[[124 122 123 125 115 126 130 122 124 123]
 [122 145 130 132 105 145 125 113 137 125]
 [120 136 125 123 117 122 132 106 130 110]
 [117 129 116 119 119 110 120 126 116 134]
 [127 114 136 133 121 111 155 113 128 122]
 [141 142 117 138 122 117 120 137 123 148]]
->
[[123 124 122 123 125 115 126 130 122 124]
 [125 122 145 130 132 105 145 125 113 137]
 [110 120 136 125 123 117 122 132 106 130]
 [134 117 129 116 119 119 110 120 126 116]
 [122 127 114 136 133 121 111 155 113 128]
 [148 141 142 117 138 122 117 120 137 123]]

[[137 123 117 124 134 125 120 133 133 131 113 118 127 125 124 142]
 [137 123 115 138 151 132 128 131 112 142 121 124 133 124 132 136]
 [134 127 115 129 136 127 124 134 125 127 119 117 121 123 129 143]]
->
[[142 137 123 117 124 134 125 120 133 133 131 113 118 127 125 124]
 [136 137 123 115 138 151 132 128 131 112 142 121 124 133 124 132]
 [143 134 127 115 129 136 127 124 134 125 127 119 117 121 123 129]]

[[124 152 130 111 149]
 [123 146 128 114 151]
 [135 109 130 137 109]
 [122 154 130 109 156]
 [122 146 128 116 149]
 [122 137 128 122 141]
 [119 150 127 112 149]]
->
[[149 124 152 130 111]
 [151 123 146 128 114]
 [109 135 109 130 137]
 [156 122 154 130 109]
 [149 122 146 128 116]
 [141 122 137 128 122]
 [149 119 150 127 112]]

[[139 110 113 121 117 115 148]
 [118 142 131 124 121 132 117]
 [118 126 133 140 140 125 127]
 [123 147 133 136 135 141 101]
 [149 122 129 120 121 136 143]
 [140 113 111 119 118 117 148]
 [116 139 128 123 120 131 120]
 [119 123 140 140 138 119 129]]
->
[[148 139 110 113 121 117 115]
 [117 118 142 131 124 121 132]
 [127 118 126 133 140 140 125]
 [101 123 147 133 136 135 141]
 [143 149 122 129 120 121 136]
 [148 140 113 111 119 118 117]
 [120 116 139 128 123 120 131]
 [129 119 123 140 140 138 119]]

[[118 143 119 127]
 [140 112 119 133]
 [122 140 134 119]
 [134 125 134 143]
 [100 146 117 116]
 [111 134 120 124]
 [134 122 127 130]
 [122 135 126 121]]
->
[[127 118 143 119]
 [133 140 112 119]
 [119 122 140 134]
 [143 134 125 134]
 [116 100 146 117]
 [124 111 134 120]
 [130 134 122 127]
 [121 122 135 126]]

[[147 118 110 118]
 [125 138 126 107]
 [146 125 134 143]
 [133 135 141 149]
 [115 143 122 120]
 [134 129 124 133]
 [133 124 135 129]
 [115 132 107 105]
 [136 104 133 145]]
->
[[118 147 118 110]
 [107 125 138 126]
 [143 146 125 134]
 [149 133 135 141]
 [120 115 143 122]
 [133 134 129 124]
 [129 133 124 135]
 [105 115 132 107]
 [145 136 104 133]]

[[133 114]
 [137  99]]
->
[[114 133]
 [ 99 137]]
---
[[142 116 138]
 [112 148 117]
 [124 133 119]
 [128 140 125]
 [126 139 129]
 [122 135 122]
 [122 150 115]
 [123 141 125]]
->
[[122 150 115]
 [112 148 117]
 [123 141 125]
 [128 140 125]
 [126 139 129]
 [122 135 122]
 [124 133 119]
 [142 116 138]]

[[114 120 146 149 152 145 135 128 121 115 108 109 125]
 [115 126 143 134 126 114 125 131 143 129 112 121 130]
 [126 119 129 120 129 143 145 148 132 121 116 106 116]]
->
[[115 126 143 134 126 114 125 131 143 129 112 121 130]
 [114 120 146 149 152 145 135 128 121 115 108 109 125]
 [126 119 129 120 129 143 145 148 132 121 116 106 116]]

[[130 102 124]
 [132 107 125]]
->
[[132 107 125]
 [130 102 124]]

[[130 119 117 130 122 121 149 135 134 133]
 [116 128 115 121 125 135 133 131 132 109]
 [124 135 133 119 137 118 112 118 126 117]
 [116 133 130 117 134 116 120 122 129 112]
 [114 126 130 125 123 111 136 141 129 117]
 [149 124 119 133 129 135 130 126 131 141]]
->
[[124 135 133 119 137 118 112 118 126 117]
 [116 133 130 117 134 116 120 122 129 112]
 [116 128 115 121 125 135 133 131 132 109]
 [114 126 130 125 123 111 136 141 129 117]
 [149 124 119 133 129 135 130 126 131 141]
 [130 119 117 130 122 121 149 135 134 133]]

[[123 110 119 147 115 139]
 [136 146 135 113 142 113]
 [120 113 121 141 116 137]
 [125 105 120 145 106 142]
 [130 132 129 120 133 121]
 [129 111 125 145 116 140]
 [137 149 135 116 140 116]]
->
[[137 149 135 116 140 116]
 [136 146 135 113 142 113]
 [130 132 129 120 133 121]
 [120 113 121 141 116 137]
 [129 111 125 145 116 140]
 [123 110 119 147 115 139]
 [125 105 120 145 106 142]]

[[109 113 115]
 [155 143 134]
 [122 131 144]
 [127 135 122]]
->
[[155 143 134]
 [127 135 122]
 [122 131 144]
 [109 113 115]]

[[112 119 152 120]
 [135 121 124 108]]
->
[[135 121 124 108]
 [112 119 152 120]]
---
[[112 127 151 121 113 150]
 [122 120 137 123 130 147]
 [113 126 144 122 115 152]]
->
[[112 127 151 121 113 150]
 [113 126 144 122 115 152]
 [122 120 137 123 130 147]]

[[135 119 119 128 119 114 131 129 125]
 [122 138 137 130 132 139 130 122 132]
 [131 131 117 140 137 124 130 141 132]
 [132 131 119 133 106 117 126 100 120]
 [124 116 150 115 142 145 129 135 124]]
->
[[122 138 137 130 132 139 130 122 132]
 [124 116 150 115 142 145 129 135 124]
 [131 131 117 140 137 124 130 141 132]
 [132 131 119 133 106 117 126 100 120]
 [135 119 119 128 119 114 131 129 125]]

[[146 111 117 131 108 110 121 125 134]
 [144 115 107 110 126 115 132 134 112]
 [126 147 147 116 113 141 112 109 133]
 [111 109 135 116 135 148 126 145 106]
 [108 111 126 113 108 139 127 139 130]
 [125 126 123 106 133 120 123 147 132]
 [123 124 119 108 135 125 125 146 109]]
->
[[108 111 126 113 108 139 127 139 130]
 [111 109 135 116 135 148 126 145 106]
 [123 124 119 108 135 125 125 146 109]
 [125 126 123 106 133 120 123 147 132]
 [126 147 147 116 113 141 112 109 133]
 [144 115 107 110 126 115 132 134 112]
 [146 111 117 131 108 110 121 125 134]]

[[121 123 125 120 127 113 113 126 128 129 141 131 128]
 [116 134 118 111 138 112 109 120 127 137 146 144 119]
 [138 118 138 139 113 139 137 134 133 113 111 117 138]
 [126 123 133 127 123 122 126 130 132 124 126 121 130]
 [109 139 118 100 150 104 102 122 121 143 154 145 118]]
->
[[109 139 118 100 150 104 102 122 121 143 154 145 118]
 [116 134 118 111 138 112 109 120 127 137 146 144 119]
 [121 123 125 120 127 113 113 126 128 129 141 131 128]
 [126 123 133 127 123 122 126 130 132 124 126 121 130]
 [138 118 138 139 113 139 137 134 133 113 111 117 138]]

[[139 102 124 130 145 119 126 123 135 129 127 137]
 [131 120 130 135 138 134 133 120 133 134 130 136]
 [133 126 138 134 136 128 135 114 133 133 135 135]
 [135 123 132 132 135 134 133 117 136 136 131 135]
 [123 119 127 124 120 126 130 139 123 128 126 119]]
->
[[123 119 127 124 120 126 130 139 123 128 126 119]
 [131 120 130 135 138 134 133 120 133 134 130 136]
 [133 126 138 134 136 128 135 114 133 133 135 135]
 [135 123 132 132 135 134 133 117 136 136 131 135]
 [139 102 124 130 145 119 126 123 135 129 127 137]]

[[107 138]
 [145 119]
 [118 136]
 [114 134]
 [103 140]
 [102 141]]
->
[[102 141]
 [103 140]
 [107 138]
 [114 134]
 [118 136]
 [145 119]]

[[131 121 128 113 129 123 114 118]
 [110 113 146 138 146 147 135 139]
 [144 147 103 125 102 112 128 136]]
->
[[110 113 146 138 146 147 135 139]
 [131 121 128 113 129 123 114 118]
 [144 147 103 125 102 112 128 136]]
